Below are the code and all the weights of a small trained network. Each question names an input and a target symbol and asks about switching units off, where a switched-off unit gives its printed mean instead of its output.

import numpy as np


def w(rows, s, z=0):
    codes = np.array(rows[::2]) - 128.0
    scale = np.full(codes.shape[1], s)
    scale[-1] = z or s
    return codes * scale


def f(y):
    return np.maximum(y, 0)


def softmax(a):
    e = np.exp(a - a.max(-1, keepdims=True))
    return e / e.sum(-1, keepdims=True)


def log_softmax(a):
    a = a - a.max(-1, keepdims=True)
    return a - np.log(np.exp(a).sum(-1, keepdims=True))


def net(x, mask):
    ids = ['βθμπτφψω'.index(c) for c in x.split()]
    T = len(ids)
    res = E[ids] + P[:T]
    u = 0
    for l in range(2):
        r = res
        for j in range(2):
            rows = slice(2 * j, 2 * j + 2)
            q, k, v = (r @ M[l][rows].T for M in (Q, K, V))
            z = softmax(np.where(np.tri(T) > 0, q @ k.T / 2**0.5, -1e9)) @ v
            o = O[l][rows]
            res = res + np.where(mask[u + j], z, o[:, -1]) @ o[:, :-1]
        u += 2
        y = f(res @ A[l][:, :-1].T + A[l][:, -1])
        res = res + np.where(mask[u : u + 8], y, B[l][:, -1]) @ B[l][:, :-1]
        u += 8
    return log_softmax(res[-1] @ U[:, :-1].T + U[:, -1])


Q, K, V, O, A, B = {}, {}, {}, {}, {}, {}
E = w([
[202,164,101,252],'β',
[174,47,150,141],'θ',
[88,111,116,67],'μ',
[214,131,94,107],'π',
[162,74,67,101],'τ',
[144,94,178,194],'φ',
[162,191,51,203],'ψ',
[76,230,71,141],'ω',
],0.016)
P = w([
[157,198,150,95],'0',
[82,150,143,115],'1',
[128,73,4,137],'2',
[177,189,149,88],'3',
[105,134,120,126],'4',
[139,63,9,128],'5',
[195,182,151,84],'6',
[118,119,113,131],'7',
],0.014)
Q[0] = w([
[127,216,57,113],'0.h0',
[145,69,96,56],'0.h0',
[81,253,93,154],'0.h1',
[98,162,130,116],'0.h1',
],0.068)
K[0] = w([
[55,234,81,98],'0.h0',
[121,90,180,14],'0.h0',
[224,112,254,108],'0.h1',
[213,124,133,111],'0.h1',
],0.058)
V[0] = w([
[160,203,134,15],'0.h0',
[255,61,83,203],'0.h0',
[105,95,97,146],'0.h1',
[139,105,173,87],'0.h1',
],0.004)
O[0] = w([
[191,90,199,95,253],'0.h0',
[4,131,130,180,108],'0.h0',
[102,146,102,115,131],'0.h1',
[152,111,114,98,39],'0.h1',
],0.0038,0.0016)
A[0] = w([
[123,102,240,155,119],'0.n0',
[3,97,117,148,67],'0.n1',
[126,128,136,130,70],'0.n2',
[158,215,164,167,38],'0.n3',
[80,16,182,57,74],'0.n4',
[72,185,129,63,77],'0.n5',
[156,162,211,213,18],'0.n6',
[38,118,199,89,1],'0.n7',
],0.019,0.0062)
B[0] = w([
[187,151,220,114,207],'0.n0',
[199,6,141,72,191],'0.n1',
[118,104,146,115,128],'0.n2',
[46,69,151,96,248],'0.n3',
[104,217,101,242,254],'0.n4',
[155,162,188,250,224],'0.n5',
[147,67,136,207,195],'0.n6',
[219,61,73,140,141],'0.n7',
],0.022,0.0054)
Q[1] = w([
[177,159,171,217],'1.h0',
[186,151,102,253],'1.h0',
[149,80,64,70],'1.h1',
[61,84,2,71],'1.h1',
],0.068)
K[1] = w([
[104,99,39,149],'1.h0',
[149,156,2,93],'1.h0',
[236,128,175,64],'1.h1',
[227,108,165,167],'1.h1',
],0.066)
V[1] = w([
[101,148,154,115],'1.h0',
[225,23,40,53],'1.h0',
[128,153,250,49],'1.h1',
[177,139,110,57],'1.h1',
],0.0017)
O[1] = w([
[132,149,77,132,94],'1.h0',
[161,78,227,54,114],'1.h0',
[122,104,123,9,118],'1.h1',
[190,136,131,124,4],'1.h1',
],0.0014,0.0035)
A[1] = w([
[47,162,148,102,101],'1.n0',
[163,187,185,40,168],'1.n1',
[35,141,95,72,116],'1.n2',
[148,106,136,58,16],'1.n3',
[87,206,161,2,1],'1.n4',
[121,192,130,45,161],'1.n5',
[91,144,199,85,25],'1.n6',
[139,208,161,112,133],'1.n7',
],0.018,0.0099)
B[1] = w([
[143,96,101,107,186],'1.n0',
[130,75,156,185,193],'1.n1',
[143,122,182,101,171],'1.n2',
[114,181,118,145,147],'1.n3',
[154,197,103,254,135],'1.n4',
[172,127,89,110,142],'1.n5',
[108,185,85,130,178],'1.n6',
[162,120,129,82,254],'1.n7',
],0.027,0.0096)
U = w([
[204,14,8,126,95],'β',
[91,97,173,110,197],'θ',
[156,76,183,170,18],'μ',
[84,120,75,141,254],'π',
[74,69,151,181,76],'τ',
[52,175,254,177,134],'φ',
[129,125,120,208,82],'ψ',
[163,164,165,116,156],'ω',
],0.0068,0.0096)

Each question gives the input, a string of symbols that net reads in full, and the target symbol t.
The units are the heads (2 rows each of Q, K, V and O) and the neurons (one row each of A and B). Each row of codes is followed by its name. A weight is (code - 128) times the scale printed after its matrix; where a second scale follows, it is the last column's (O, A, B and U).
mask holds one flag per unit, layer by layer, with each layer's heads first. A switched-off unit (its flag False) gives its mean, the last column of its rows in O or B, instead of its output. The means were averaged over made-up inputs and are rounded, as every weight is.
A unit's drop is (log p(t) with every unit on - log p(t) with that unit switched off) / (log p(t) with every unit on - log p(t) with every unit switched off).
unit that matters most: the unit with the biggest drop
top k neurons: the k neurons with the biggest drops, biggest first
k most important neurons of layer l: the k neurons of layer l with the biggest drops, biggest first
input θ θ ψ μ μ, target ψ: top 3 neurons	[0.n7 0.n4 0.n0]
input ω θ β μ θ θ, target ψ: top 3 neurons	[0.n4 1.n7 0.n3]
input ω ψ μ τ, target β: top 2 neurons	[1.n5 0.n6]
input τ φ τ μ φ φ ω, target π: top 2 neurons	[0.n3 0.n5]
input φ ω θ ψ π, target β: top 2 neurons	[0.n5 1.n5]
input μ θ μ τ ω, target φ: top 2 neurons	[0.n5 0.n3]
input θ π ω π, target ψ: 3 most important neurons of layer 0	[0.n4 0.n6 0.n5]
input φ θ φ π μ μ, target π: top 2 neurons	[0.n4 0.n5]
input β θ θ π θ β, target π: 2 most important neurons of layer 0	[0.n1 0.n6]
input μ π μ φ, target φ: top 2 neurons	[0.n0 0.n3]
input π ω μ φ, target φ: top 4 neurons	[0.n0 0.n6 0.n3 1.n6]
input θ μ τ μ, target ω: most important neuron of layer 1	[1.n7]
input μ ω π μ θ, target ω: 4 most important neurons of layer 0	[0.n4 0.n0 0.n3 0.n6]
input φ β θ π, target ψ: top 3 neurons	[0.n4 1.n4 0.n5]
input ψ φ τ τ π, target β: 2 most important neurons of layer 1	[1.n5 1.n2]
input φ ω θ ψ β θ β τ, target π: unit that matters most	0.n3
input μ π ω θ π θ μ φ, target μ: 2 most important neurons of layer 0	[0.n0 0.n1]
input τ θ θ φ ψ, target θ: 2 most important neurons of layer 0	[0.n5 0.n3]
input θ μ μ, target π: 2 most important neurons of layer 1	[1.n7 1.n1]
input ψ π ω μ π θ β τ, target π: 2 most important neurons of layer 0	[0.n0 0.n5]
